[17.2 6.2 26.0 17.4 -12.9 -2.8 3.0 3.0 -18.9 -0.9 -5.0 18.6 3.7 -10.9 0.9 -27.9] -> Y
[2.0 -1.2 24.5 5.3 -4.6 -9.2 -7.0 5.4 17.0 4.5 0.9 14.2 3.0 3.2 2.6 -0.4] -> F
[15.4 -5.9 11.1 0.6 -11.0 -11.7 1.8 6.0 34.9 6.7 -2.7 15.4 4.2 7.0 -4.0 -14.5] -> Q
[-11.7 7.4 25.9 -4.1 2.8 -6.0 -7.1 0.6 14.5 3.9 0.1 8.7 2.5 3.7 -1.8 3.3] -> X
[15.8 -8.3 35.6 12.9 -7.5 -10.8 1.9 -1.3 -7.5 6.8 -15.0 14.2 16.2 -8.8 4.8 -17.4] -> Y
[-1.7 0.7 49.3 12.0 -1.8 -9.9 -1.8 -6.2 28.4 3.4 -1.0 15.1 10.3 10.2 2.5 7.9] -> F
[12.7 3.8 51.9 10.7 9.0 -12.6 -8.5 -7.3 21.6 5.8 3.0 19.4 7.9 7.4 22.3 6.9] -> P
[4.5 0.9 44.6 4.6 -2.7 -9.9 -9.7 -3.3 40.3 7.4 0.4 19.5 5.8 13.3 7.4 11.6] -> H
[0.6 -4.2 34.4 10.6 20.7 -3.7 -3.8 -9.2 25.6 4.8 -4.7 15.1 8.8 5.0 2.0 15.2] -> M
[13.6 -3.0 26.8 10.0 -2.3 0.2 8.5 4.5 22.7 5.6 -0.3 14.7 3.0 1.4 -3.8 -0.2] -> X
[3.1 -9.2 57.4 -3.0 -1.4 -6.8 -4.9 -3.5 36.7 2.4 1.5 19.2 5.9 11.7 19.8 15.6] -> M
[1.0 -11.1 52.5 3.6 4.6 0.0 1.1 -6.3 10.6 5.2 2.5 1.8 0.7 1.2 3.0 0.1] -> Y
[7.0 6.2 23.9 2.7 -6.0 -5.1 -2.9 -1.0 16.1 8.8 4.2 16.9 0.8 -1.1 12.9 7.5] -> Y
[9.9 -1.5 35.3 4.4 4.4 -16.7 0.2 -10.8 16.8 1.4 4.9 10.9 9.8 6.3 4.5 4.6] -> C
[7.6 -7.7 15.4 -5.4 -13.9 -7.8 3.9 0.8 15.4 10.8 1.7 14.0 1.4 6.0 8.3 -7.0] -> F
[6.6 -2.2 40.3 -8.2 -3.6 0.9 -9.7 -5.1 24.5 4.0 -9.2 10.2 5.3 6.6 7.0 6.4] -> Q
[19.0 9.1 40.6 -7.1 -4.4 -18.8 1.1 4.1 74.2 17.9 7.3 24.2 6.5 18.8 7.0 13.3] -> X
[8.5 -7.0 54.7 14.8 -3.9 -20.0 -4.0 -5.8 17.6 -5.9 3.0 18.5 2.7 -1.3 4.8 8.8] -> Y
[24.1 -2.0 24.4 3.3 -3.8 -7.0 -7.1 -2.4 54.6 11.4 2.4 12.8 8.1 16.7 -1.1 13.6] -> H
[8.8 7.1 33.3 20.6 -2.0 -8.4 -10.6 5.1 28.1 2.5 -6.0 20.3 4.4 12.8 8.9 2.9] -> H
[0.7 3.8 17.2 -10.4 0.6 -5.9 6.4 -5.1 20.1 2.2 14.2 3.6 3.2 11.4 -0.2 4.9] -> H
[4.0 -1.7 19.6 3.2 5.0 3.3 -7.5 20.7 58.1 10.0 3.1 12.2 2.3 21.4 7.3 13.9] -> Z
[13.6 -7.2 13.9 7.7 -9.1 -12.1 -0.5 -2.1 30.8 8.0 -5.5 11.8 8.3 13.4 5.0 8.3] -> F
[2.0 0.5 11.4 11.6 -7.4 4.1 -9.5 -6.9 24.4 -2.8 -7.2 13.4 -0.2 4.6 8.7 7.8] -> H
[3.3 -1.7 14.1 -14.9 -7.5 -12.7 0.5 4.0 17.6 1.5 -6.4 8.4 0.3 -1.6 -0.5 -3.9] -> Q
